(in the rows, 128 means zero)
Facts:
[K700 K222 K668 K958 K643 K850 K978 K916 K164 K38 K241 K235 K529 K993 K580 K224 K32 K996 K544 K297 K13 K607 K624 K272 K323 K189 K727 K599 K834 K79 K896 K122 K967 K158 K292 K490 K683 K381 K922 K614 K690 K495 K88 K697 K285 K824 K72 K764 K991 K968 K613 K628 K445 K695 K236 K742 K391 K702 K853 K436 K361 K904 K981 K756 K341 K988 K197 K876 K867 K136 K900 K576 K512 K963 K957 K407 K205 K329 K370 K944 K747 K912 K439 K33 K685 K649 K332 K50 K283 K328 K672 K882] grefle a
[K908 K308 K474 K990 K656 K446 K379 K389 K814 K55 K563 K863 K925 K351 K157 K743 K280 K60 K524 K537 K630 K538 K811 K43 K70 K724 K584 K28 K575 K133 K658 K852 K183 K288 K470 K661 K49 K330 K401 K340 K447 K846] grefle b
[K483 K818 K557 K954 K392 K345 K254 K810 K42 K231 K858 K918 K541 K782 K791 K888 K527 K497 K622 K303 K717 K102 K260 K769] grefle c
K483 brefluk: K769
K379 brefluk: K445 K323
K389 brefluk: K222 K133 K661
K164 brefluk: K308
K241 brefluk: K527 K818
K392 brefluk: K818 K79 K882 K727 K283
K224 brefluk: K580 K978 K717
K996 brefluk: K888 K944
K563 brefluk: K447 K981 K622 K863
K297 brefluk: K614 K769 K700 K958
K13 brefluk: K810 K285 K658 K351
K925 brefluk: K158 K702
K624 brefluk: K527 K370 K351
K42 brefluk: K846 K205 K724
K272 brefluk: K685 K613 K345
K189 brefluk: K916 K288 K292 K50
K280 brefluk: K330 K260 K470 K656
K60 brefluk: K769 K908 K102
K834 brefluk: K922
K231 brefluk: K470
K122 brefluk: K254 K908
K811 brefluk: K183 K599
K490 brefluk: K690
K381 brefluk: K340 K136
K43 brefluk: K852 K846 K55
K70 brefluk: K541 K656 K32
K28 brefluk: K544 K967 K818 K446 K205
K495 brefluk: K876 K512 K683
K88 brefluk: K474 K700 K850 K643
K72 brefluk: K328
K764 brefluk: K628 K439 K791 K158
K991 brefluk: K470 K993 K824 K32
K968 brefluk: K599 K538
K575 brefluk: K853 K260 K537
K695 brefluk: K814 K474 K990
K236 brefluk: K401 K747 K340 K292 K649 K576
K497 brefluk: K697 K727 K782
K742 brefluk: K922 K445
K391 brefluk: K876 K814
K436 brefluk: K474 K769 K912
K361 brefluk: K527 K630 K658
K988 brefluk: K323 K824
K197 brefluk: K630
K867 brefluk: K918 K944 K529 K584 K157
K900 brefluk: K954 K846 K896
K963 brefluk: K470 K668 K743
K957 brefluk: K38 K445 K908
K49 brefluk: K370
K407 brefluk: K672 K613 K756 K285
K329 brefluk: K607
K33 brefluk: K904 K557 K341 K756
K332 brefluk: K858

Known rows:
K882: [189 104 140 125 161 102  77 148 101 119 109  93  96 108 116  90 125 129
 138 102  51  89  88 169  87 127 143 142 153 121 113  97 111 175 123 130
 146 139 147 120 129]
K391: [159 109 120 152 147  95 105 143 149 132 152 132  91 145 116 164 124 102
 136 121  95 123  94 124 144 107 191 111 157 109 145  52 116 155 128 142
 176 147 116 176 159]
K668: [147 144 102 133 180 123 135 157 117 122 144  85  92 130  93 134 138 124
 134  98  85 125 104 129  84 113 116 128 154 105 136 124 105 132 113 131
 127 143  87 154 157]
K235: [144 119 113 127 156 124 118 126 122 116 132 112  99 153 112 126 140 117
 142 113  86 108 100 138 110 111 149 119 157 114 125 101 105 153 124 133
 149 144 121 156 139]
K38: [117 163 111 105 163 131 144 146 135 110 128 123  76 171  94 114 137 118
 146  98  94  79 112 125  85 153 124 127 160  94 106 127  99 195 107 150
 106 104 154 161 123]
K811: [130 113 162 161  79 125 156 112 151 120 136 128 143  87 135  84 132  39
 140 147 114 101 100 150 175 129 146 108 117 120 114 113 100 127 133 142
 153 151 112 184 117]
K743: [140 152 147 156 116 120 179 163 132 126 152  76 139  70  98  90 158  73
 129 139 104 124 119 148 130 147 100 114 108 100 119 150 100 108 118 155
 118 142  83 165 139]
K584: [113 141 198 171  87 140 144 160 134 122 124 117 180 119 113  88 201 126
 168 198 103 120 108 184  96 174 132  86 108 124 119 146  74 145 131 137
 134 172 111 157 132]
K818: [203 119 190 125 156  86 125 131  80 125  79  67 119  74 147 124 144  83
 118 162 105 112  69 191  84 131 119 121 115  90  67 129 159 181 173 120
  99 134 157 100 145]
K224: [138 110 110 131 138 139 110 109 135 119 136 136 100 146 129 128 114  90
 146 112  89 102  88 124 131  91 163 113 160 123 131  80 104 159 127 126
 172 152 111 169 138]
K747: [127  81 104  98 192 134 132 125  73  87 106 110  87 148 117 129 151 106
 157 125  77 143 155 150 116 121 174 125 151  96 140 132  92 138 119 180
 134 161 128 158 143]
K407: [152 134  99 124 122 153 112  81 143 107 156 121 120 172 158 115 124 112
 163  94 101 110 120  76 126  80 165  86 136 130 128  74 167 134 161 142
 151 130 106 155 118]
K607: [148 116 120 126 169 119 119 131 117 120 126 108 102 154 104 118 149 131
 137 112  88 111 103 149 101 124 142 128 164 111 121 108 106 146 124 127
 136 142 128 155 139]
K474: [158 140 182 164 121  55 171 188 158 136 151  96 129 101  80 118 184 108
 118 163 123 127 134 169 153 202 151 107 113  79 112 108 113 135 120 184
 116 123 142 174 140]
K529: [122 131 151 148 148 147  99 154 120 116 113 124 134 177 111 130 180 177
 174 155  80 115  94 162  51 138 146  99 156 132 138 118  78 167 123 112
 147 174 117 150 152]
K717: [148 116 176 140 160 105 170 106 110 124  83 108 121 111 132 153 141  68
 123 161 148 131  70 159 114 130 128 110 133  84  84 131 139 146 161 103
 104 135 135 156 154]
K329: [140 115 109 129 146 134 113 120 130 119 134 124  98 153 121 132 127 104
 144 115  88 108  98 132 121 102 155 116 157 118 127  92 104 158 127 135
 157 147 115 161 136]

Rows:
No name comes twice in this set of rows, the named rows included.
[175 131 174 141 102 115 146 144 129 113 135  80 161  77 119  56 171 112
 148 138  93 119 131 157 127 163 124 107  91 104  90 133 136 126 145 172
 112 131 129 127 102] : K630
[157 151 183 135 172  69 187 163 131 132 100 111  99 131 100 183 163  97
 122 169 157 133  92 156 100 182 134  99 129  49  78 124 149 189 149 147
  72 103 166 157 162] : K769
[139 148 136 138  94  79 164 139 101 136 156  36 142 138 138  80 203  69
  78 195  88  90 115 216 149 135 113 123 121 120  83 156 100 144 141 164
 119 161 130 147 132] : K846
[120 152 112 108 172 130 145 143 127 113 123 115  83 166  96 105 141 127
 142 101  93  85 108 135  79 150 113 134 166  99 106 136  96 178 108 138
 105 111 151 156 124] : K922
[183 106 195 140 155 100 138 125  99 125  68 104 116  69 137 133 123  70
 131 154 120 117  60 173  97 130 127 121 125  87  83 121 140 170 164 106
 108 134 147 129 149] : K782
[193 101 147 126 170  99  80 151 102 117 106  94  96 108 113  85 128 135
 137 100  54  88  89 173  83 134 140 148 156 119 113 102 107 170 123 123
 142 139 154 122 131] : K727
[146  90  78 119 117 180 124 100 163 118 149 142 114 149  67 157 125 101
 147 120  90 130  74 123 166  60 149 113 172  99  60  82  77 166 125 144
 189 153 111 145 105] : K764
[124 158  87 120 144 159 133 139 136 114 150 120  78 137 115 132 107  80
 149  95  85  93  99  95 100 101 120 110 152 107 131 112  96 181 112 143
 142 125  97 163 141] : K988
[195 116 118 120 120 132  66 124 115 113 138 103 102 114 148 104 114 106
 157 104  50  92  96 135 106  88 162 110 134 124 115  75 132 191 145 156
 164 145 126 112 121] : K241
[149 122 169 137 146 118 167 110 113 123  93 111 118 110 139 161 136  59
 132 167 142 132  72 147 118 116 135  97 124  84  86 121 141 161 164 117
 110 139 125 153 155] : K303
[139  98 134 137 179 101 118 118 125 119 106 121  98 148 111 100 127 118
 129  99  97  95  90 152 108 131 141 146 174 127 133 102 106 123 118  93
 139 134 137 179 137] : K981
[117 169 167 133 113 106 193 166 154 120 136 112 120 115  88  80 169  89
 136 143 118  89 133 155 122 206 108 113 114  78  84 154  97 171 108 183
  80  98 159 169 108] : K908
[178 103 141 128 165 106  87 141 110 120 109 104  96 114 110  96 126 130
 138 100  63  95  91 165  91 128 144 142 154 120 119 100 108 162 121 126
 145 139 146 134 132] : K697
[146 157  99 132 190 125 144 166 115 122 146  79  88 127  85 130 142 127
 130  95  82 122 107 124  74 118 100 134 157 105 136 131 103 131 108 128
 121 134  84 154 159] : K32

The same elements again, as new rows of numbers:
Known rows:
K490: [129 129 117 116 115 127 153 134 131 164 123 151 137 121 110 127  84 116
 154 144 119 139 131 118 129 135 130 117 125 128 136 144 146 142 133 118
 103 120 175 122 144 119 126 141]
K391: [145 154 130 114  87 163 144 137 148 200 124 173 126  94 130 117  53  95
 152 127 110 125 120 140 143 135 201 115 108 123 141 136 200 139  96 119
  75 136 194 147 128 113 147 137]
K280: [113 152 115  98 153 149 125 122 129 199  59 196 158 105 111 150 125 130
 158 107 138 136 122 119 104 132 187 109 161 134 139 168 164  89 101 120
 122 101 163 135 158 160 112 113]
K133: [113 128 127 137 136 134 141 130 111 117 111 135 122 105 126 134 168 131
 141 103 139 137 107 126 119 151 142 132 127 141 126 125  91 103 116 117
 135 121 127 133 152 112 130 138]
K389: [125 115 122 123 129 132 141 129 121 183  95 130 139 105 129 130 124 121
 158 109 130 137 117 119 127 132 107 113 134 137 117 139 105 107 107 115
 122 112 144 123 151 128 123 153]
K197: [119 125 124 117 146 125 143 132  99 168 100 139 141 125 102 133  58 119
 144 141 121 139 127 111 131 138 106 116 125 126 136 119 152 166 140 119
  97 123 153 119 128 109 126 150]
K904: [114 129 117 123 125 122 148 139 126  89 133 106 122 122 115 125 140 130
 144 142 138 142 123 127 123 152 143 136 116 120 139 133 127 131 153 120
 121 120 130 131 143 113 127 124]
K330: [112 133 125 130 142 138 138 129 113 123  99 152 123 108 119 137 170 134
 141 100 141 136 110 128 114 150 161 131 134 138 132 130 104  96 116 117
 135 117 130 136 156 124 125 129]
K49: [117 106 128 135 162 131 131 125  89 181  75 116 145 109 123 136  92 121
 147 112 139 138 114 110 128 132  77 109 134 139 116 119 108 128 114 115
 114 110 120 126 131 114 122 164]
K288: [123 119 123 132 124 132 148 139 122 134  98 128 124 112 126 131 162 127
 146  97 134 137 107 123 126 148 127 125 130 138 127 125  71 102 114 113
 134 120 133 127 155 121 123 137]
K88: [130 112 112 102 109 142 132 126 129 162 118  81 124  99 124 116  82 123
 166 120 145 134 125 131 141 143 152 116 108  88 124 171 164 141 128 120
  80 125 118 113 131 122 131 140]
K607: [114 135 118 126 126 126 148 136 124  91 137 128 124 117 112 127 138 127
 142 140 135 142 122 128 121 151 147 135 117 122 139 133 134 132 151 121
 118 120 138 132 142 111 130 125]
K308: [118 120 125 138 130 129 143 133 118 131 108 124 126 107 127 131 159 126
 147 105 140 138 110 127 121 147 129 127 128 140 126 128  88 101 115 114
 137 117 125 133 152 118 127 141]
K990: [123 122 123 133 122 143 137 134 126 137  95 108 118  97 140 126 157 125
 147  92 145 134 104 133 131 150 148 125 121 125 124 131  96  99 108 118
 123 119 115 133 144 122 129 141]
K328: [121 130 116 121 117 122 153 142 134 106 125 115 126 123 111 125 130 126
 144 135 133 142 123 125 126 149 142 132 119 123 139 135 120 134 148 119
 119 119 142 128 144 118 124 123]
K297: [121  96 110  89 126 124 140 111 103 163 148  93 116 110  97 126  84 144
 179 108 147 132 135 107 139 153 123 117 117  86 126 188 133 154 145 115
  83 149 124  77 153 107 132 155]
K495: [126 134 119 120 112 143 132 131 135 152 127 116 134  98 136 118  79 106
 153 151 134 136 125 140 133 133 159 125 109 115 130 148 190 132 124 123
  95 114 141 146 127 119 139 137]

Rows:
No name comes twice in this set of rows, the named rows included.
[101 151 108  93 164 149 117 126 130 145  39 156 155 107 115 153 168 144
 150  98 164 142 117 132  95 142 219 119 162 119 142 175 155  77 118 124
 135  87 125 139 157 177 102  85] : K470
[133 134 120 110  97 158 127 126 138 176 124 107 121  87 135 114  62 107
 158 125 138 126 122 143 145 138 186 119 101  97 131 161 204 139 111 121
  72 133 139 137 124 117 145 143] : K695
[117 101 115  87 123 140 129 102  97 167 163 108 108  98 104 124  74 140
 180 103 149 126 134 115 137 155 154 119 106  81 128 191 167 154 134 115
  72 159 122  88 148  97 144 160] : K436
[129 140 119 124 101 151 139 141 142 118 120 102 117 102 131 116 117 111
 144 134 139 135 115 146 134 146 184 134 103 112 137 135 159 127 130 122
 102 123 134 150 128 120 137 127] : K876
[125 108 119 120 116 151 126 124 123 147  96  65 108  85 145 120 142 127
 160  75 158 130 103 137 139 149 157 121 111 101 114 154 107 103 104 116
 103 129  90 122 138 123 133 145] : K474
[127 195 132 104 178 137 124 134 149 200  76 233 161 135  91 150 111 153
 158 107 124 132 138 129 106 125 215 104 157 125 152 192 207  89 125 125
 114 116 170 144 152 194 111 109] : K231
[124 153 152 159 197 105 135 143  96 118  80 130 125 145  97 136 112 154
 125  93 130 133 116 121 135 142  80 116 121 125 128 108 119 149 149 122
 112 128  88 127 117 124 120 161] : K527
[107  72 117  95 144 118 136  97  73 185 154 122 123 118 106 139 110 160
 187  92 136 132 134  90 129 149  95 110 138 107 110 177  70 118 121 111
 119 158 127  58 175 106 135 198] : K60
[129 162 119 139 105  90 161 123 168 119 150 183 148 102 111 121 118 137
 153 139 134 147 137 134 115 129  97 127 123 140 111 178 177 169 127 134
  86  88 128 135 146  90 122 124] : K900
[123 119 140 109 167 118 132 104  90 196 185 166 107 129  80 134 100 172
 186  75 132 119 141 103 134 150 115 110 116  99 126 200 140 125 143 113
  95 185 124  83 164 121 141 183] : K483
[116 107 121 125 155 129 139 131  97 164 104 113 140 125 103 132  67 113
 145 152 131 142 127 108 131 137  86 117 122 126 136 121 148 155 152 118
 105 118 143 125 127 114 124 152] : K13

Now the same elements, written a new way:
Known rows:
K345: [ 96 126 131 123 113 132 123 125 114 140 130  83 117 113 121 154 140 127
 126 124 112 129 127 126 139 138 122 126 126 127 137 128 116 126 119 140
 180 118 151 133 125 120 118 128 106 129 147 140]
K483: [ 59 114 127 221 134  97 119 154 107 116 153  78 164 105  74  97 122 129
 111 150 126 150 152 136 146 110 161 116 109 150 102  95 123 117 122 153
 168  94 107 136 142  88  99  89  75 142 123 175]
K991: [118 135 113 118 143 100  83 150 126 129 104 169  81  96 107 102 103 142
 116 112 132 106 105 137  99 112 120 151 123 133 124 115 140 143 119 126
 113 139 156 119  96 141 136 147 123 130  98 147]
K288: [132 130 133 159 124 127 130 107 126 128 132 122 117 134 135 102  97 122
 129 135 130 127 145 129 168 140 121 124 125 129 117 155 117 133 128 125
 138 127 147 130 139 166 116 142 117 123 134 107]
K630: [139 134 131 156 116 136 132 117 128 132 152 131 112 148 157  58  90 114
 138 126 139 112 144 125 155 136 139 121 127 111 120 181 114 138 135 124
 171 121 153 123 144 181 118 157 142 124 113 105]
K235: [145 128 127 121 125 132 136 136 122 132 129 133 137 138 123 156 130 133
 134 125 131 127 119 128 116 129 130 129 128 132 130 122 131 128 130 126
 102 132 122 128 126 119 134 118 147 125 130 139]
K285: [145 134 125  92 127 130 144 137 134 129 129 130 143 136 125 159 112 127
 134 129 133 126 118 125  86 129 121 129 130 135 133 125 134 131 135 126
 121 138 129 132 127 128 138 113 158 124 140 129]
K379: [131 134 138 153 127 116 107 121  94 124  79 148 124 113 156  64 175 127
 131 141 147 111 149 137 155 163 119 142 124 100 110 145 125 128 117 111
 147 106  72 122 119 118 120 123 108 142 128  95]
K260: [ 98 138 119 113 115 126 110 135 129 138 123  92 109  98 111 135 110 126
 131 122 119 122 129 119 119 141 115 141 122 133 137 133 122 131 131 148
 180 122 169 136 112 138 123 126 118 128 150 134]
K197: [133 123 129 112 134 125 134 146 126 127 133 151 130 146 149 108 147 127
 131 122 139 119 115 136  90 104 153 117 133 109 134 138 132 123 128 120
 145 127 106 120 135 109 138 127 147 131  99 135]
K544: [143 130 123 125 126 140 130 131 136 126 144 123 132 129 126 127 132 130
 135 124 127 122 121 124 124 129 139 134 136 126 136 130 133 135 135 127
 110 133 130 124 130 132 138 135 153 122 127 131]
K538: [155 148 133 114 121 125 135 118 136 133 125 136 138 147 138 107  73 113
 138 137 136 127 137 122 139 157  91 125 115 145 115 129 109 134 143 129
 129 131 146 138 122 177 119 116 136 129 140 115]
K912: [121 120 123 160 132 140 139 127 140 123 152 119 134 121 106 142 115 132
 124 134 123 133 134 126 128 116 147 131 138 129 132 137 142 137 122 125
 108 130 129 126 143 124 132 143 137 122 132 114]
K297: [119 125 121 192 147 118 132 155 135 111 164 142 173 128  96  90 115 128
 124 148 139 138 140 130 128 109 156 125 124 145 110  94 136 133 135 133
 100 112  87 127 140 114 119 102 126 135 108 156]
K900: [137 113 128  97 145 131 108 121 153 110 114 106 132 125 139 116 215 131
 118 108 105 147 109 127 151 111 145 124 133 137 141  82 135  94 140 139
 104 143 104 117 124  99 140 135 117 130 113 170]
K811: [110 133 138  94 139 115 143 101 142 122 120 120 140 144 131 119  80 104
 100 144 117 149 131 131 106 125  84 107 120 140 115 116 122 114 113 117
 160 148 146 139 128 144 116 125  90 131 149 105]
K576: [143 131 126 123 129 138 134 129 128 132 139 135 136 136 124 144 132 130
 133 127 128 124 119 127 122 132 135 131 130 131 134 124 131 134 131 125
 107 134 125 126 127 131 134 129 150 123 132 135]

Rows:
No name comes twice in this set of rows, the named rows included.
[122 130 128 161 134  85  79 124 103 135  99 174  69 124 125  74  89 138
 115 113 136 114 119 145 155 125 114 132 105 140 101 128 111 136 120 125
 119 129 165 122 103 167 113 147  85 135  88 148] : K280
[102 119 127 116 110 128 115 133 122 134 124  75 109 116 137 136 166 132
 136 108 119 125 132 126 143 121 151 128 127 119 139 156 123 111 133 150
 196 114 147 130 131 112 126 134 113 127 131 141] : K818
[111 125 124  47 130 123  93 133 161 116  86  67 122 105 134 127 208 129
 124 107 100 148 120 115 145 126 124 136 123 143 142  79 125  82 158 166
 169 128 127 129 109  94 131 112  87 134 130 172] : K42

The same elements again, as new rows of numbers:
Known rows:
K164: [104 109 147 113  70  81  82 151  93 182 146 149 166 126 161 160  96 120
 185 155 103 166 123 131 148 110 166 132 155 108 107 174 157 152 123 129
  85 138 124 138 145]
K576: [ 70 161 144 149 121  79  86 154 112 141 135 187 166 122 128 137  94 115
 145 120 124 156 176 132 153 122 136 108 134  87 115 132 189 195 143 112
 141 125 136 185 109]
K55: [ 64 161 111 161 126  91 111 171 128 175 144 159 162 129 120 113 102  72
 129 107 124 127 144 129 145 119 143 145 153 115 103 130 160 183 119 114
 145 123 122 178 136]
K280: [ 92 109 152 149  73  76 121 188 102 179 160 173 193 109 126 164 146 111
 182 121  66 158 118 124 108  98 166 149 172 126 124 137 146 149  95 171
 134 159 146 190 154]
K717: [ 64 155 132 149 126 105  95 156 148 151 123 190 138 148 124 115 129 112
 138 118 112 168 176 156 156 132 145 125 136 106  98 147 152 198 119 114
 143 157 114 187 115]
K624: [117 120 152 138 122  76  70 129  92 185 107 149 141 166 177 125  92 110
 185 167 124 161 119 174 104 141 112 124 164  68 125 165 146 150 106 120
 132 162 117 147 154]
K254: [ 60 165 131 150 124 111  92 159 141 169 121 188 137 159 122 110 139 110
 133 125 101 151 176 146 155 127 155 111 121 101 119 155 157 195 126 125
 140 159 114 188 104]
K345: [ 64 149 121 137 126 100  91 155 147 162 122 191 136 136 124 113 127 115
 134 117 110 167 174 160 154 130 142 134 124 102 100 153 157 193 129 114
 144 156 112 186 112]
K557: [ 65 151 123 141 126 101  92 155 146 158 122 190 137 140 124 113 128 113
 134 118 110 167 175 159 155 130 142 132 126 102  99 152 156 195 126 114
 143 156 113 186 113]
K853: [ 69 159 143 154 121  78  87 156 112 142 133 188 175 122 128 140  97 113
 145 122 123 158 176 131 152 123 134 110 139  87 115 131 187 195 135 114
 142 125 139 187 110]
K102: [ 57 168 125 161 126 110  96 170 141 171 119 190 139 157 127 111 137  96
 132 131  98 161 175 152 154 129 158 110 125  82 113 154 167 197 113 127
 138 160 112 187 109]
K60: [ 56 168 123 165 108 129 100 189  93 186 155 152 147 160 176 140 126  68
 165 165  67 127 119 121 103  98 169 102 117  68 124 178 202 149  96 171
  84 161 110 130 141]
K846: [ 58 141  96 165 123 111 123 182  98 185 120 133 191 146 119 105 124  67
 130 106 126 123 131 120 159 123 147 149 173 121  70 161 163 174 129 111
 145 111 129 172 142]
K285: [ 83 148 120 125 122  77  76 142 101 168 124 190 151 110 137 120  91 118
 135 130 124 157 164 157 139 120 120 133 116  74 119 145 196 176 149 112
 145 123 116 183 108]
K292: [ 70 158 143 139 120  78  89 154 110 142 137 187 160 119 128 143  92 117
 148 118 123 157 176 130 153 119 142 110 132  90 114 133 189 194 147 112
 140 128 132 183 108]
K538: [ 71 167 152 131 126  86 115 165 139 134 161 176 134 129 121 159  94 109
 135 107 114 128 175 123 130 111 165 119 135 120 121 123 154 192 143 118
 134 154 118 175 131]
K925: [103 110 146 109  98  95 103 162  99 183 163 142 135 118 147 162  94 111
 183 111  83 137 119 129 120 102 169 147 144 125 112 167 147 150 120 142
  86 152 112 130 152]

Rows:
No name comes twice in this set of rows, the named rows included.
[ 71 162 142 139 126  86 107 165 139 149 158 181 136 117 122 146  92  98
 131 106 117 130 163 131 129 112 156 138 130 117 116 125 158 183 134 116
 142 139 116 172 132] : K340
[ 97 108 154 155  67  77  98 186  95 175 146 182 194 110 134 164 146 124
 185 164  66 175 119 122 135 102 155 145 172 122 123 153 147 149  95 170
 124 140 165 189 144] : K991
[109 108 104 106  69  77  72 141  92 186 135 179 137 105 169 150  89 126
 182 156  93 165 119 163 121 101 157 149 115  85 117 179 189 150 153 126
 119 132 109 133 136] : K407
[102 112 154 125 103 125 106 150 111 173 139 138 137 165 142 162 134 118
 186 147  87 172 142 136 158 126 169 112 174 124  91 172 146 163 102 131
  85 163 118 145 152] : K497
[ 68 166 148 159 117  83  77 149 113 155 139 187 174 139 127 112 101 111
 136 137 122 136 176 124 153 119 130  98 123  98 123 136 189 194 133 118
 136 113 147 185  99] : K38
[ 63 153 112 159 116  80  93 161 101 171 121 169 188 129 123 114 103  89
 142 111 126 151 173 127 158 126 131 126 152  89  98 145 191 192 140 111
 145 115 142 185 111] : K896
[101 109 150 134  87  79 110 180 102 182 161 155 175 117 137 165 133 104
 182 119  67 146 118 128 114 102 166 148 166 125 120 151 146 150  95 168
  99 151 124 177 152] : K70
[ 93 150 155 153  67 133  69 139  94 186 161 145 178 164 156 105 129 119
 177 166  72 121 121 115 148 100 162  91 115 127 125 180 163 150 100 170
  85 104 155 135  95] : K957
[113 163 143 157 126  77  72 131  98 165 113 189 155 146 150 113  92 109
 153 159 125 156 135 170 129 136 111 113 130  69 123 130 167 184 133 112
 145 140 125 186 129] : K370
[ 60 164 141 166 127 101 100 180 152 131 160 192 157 107 161 139  86  71
 133 111 118 175 127 159 122 125 136 138 169  80  66 122 183 199  95 113
 114 115 117 140 151] : K474
[ 95 163 155 165  89 127  69 133 145 159 161 188 185 153 126 104 102 120
 129 162 120 122 171 116 156 116 111  91 116 127 125 142 170 196 101 136
  97 103 167 183  95] : K445
[101 113 156 106  71  83 111 154  93 149 163 138 134 141 148 164  93 127
 186 133  83 158 177 116 148 101 170  96 146 123 121 167 151 155 154 132
  85 162 119 132 140] : K968
[116 110 145 123  95  77  71 130  92 185 117 160 152 153 174 140  93 116
 185 166 114 165 119 172 116 126 128 136 146  70 123 172 149 150 111 125
 108 152 115 142 152] : K197
[ 69 165 155 108 121  79 111 156 106 127 155 177 134 133 124 163  92 127
 173 110 119 149 178 118 153 112 168  92 130 110 123 127 176 200 154 113
 101 159 130 179 106] : K599

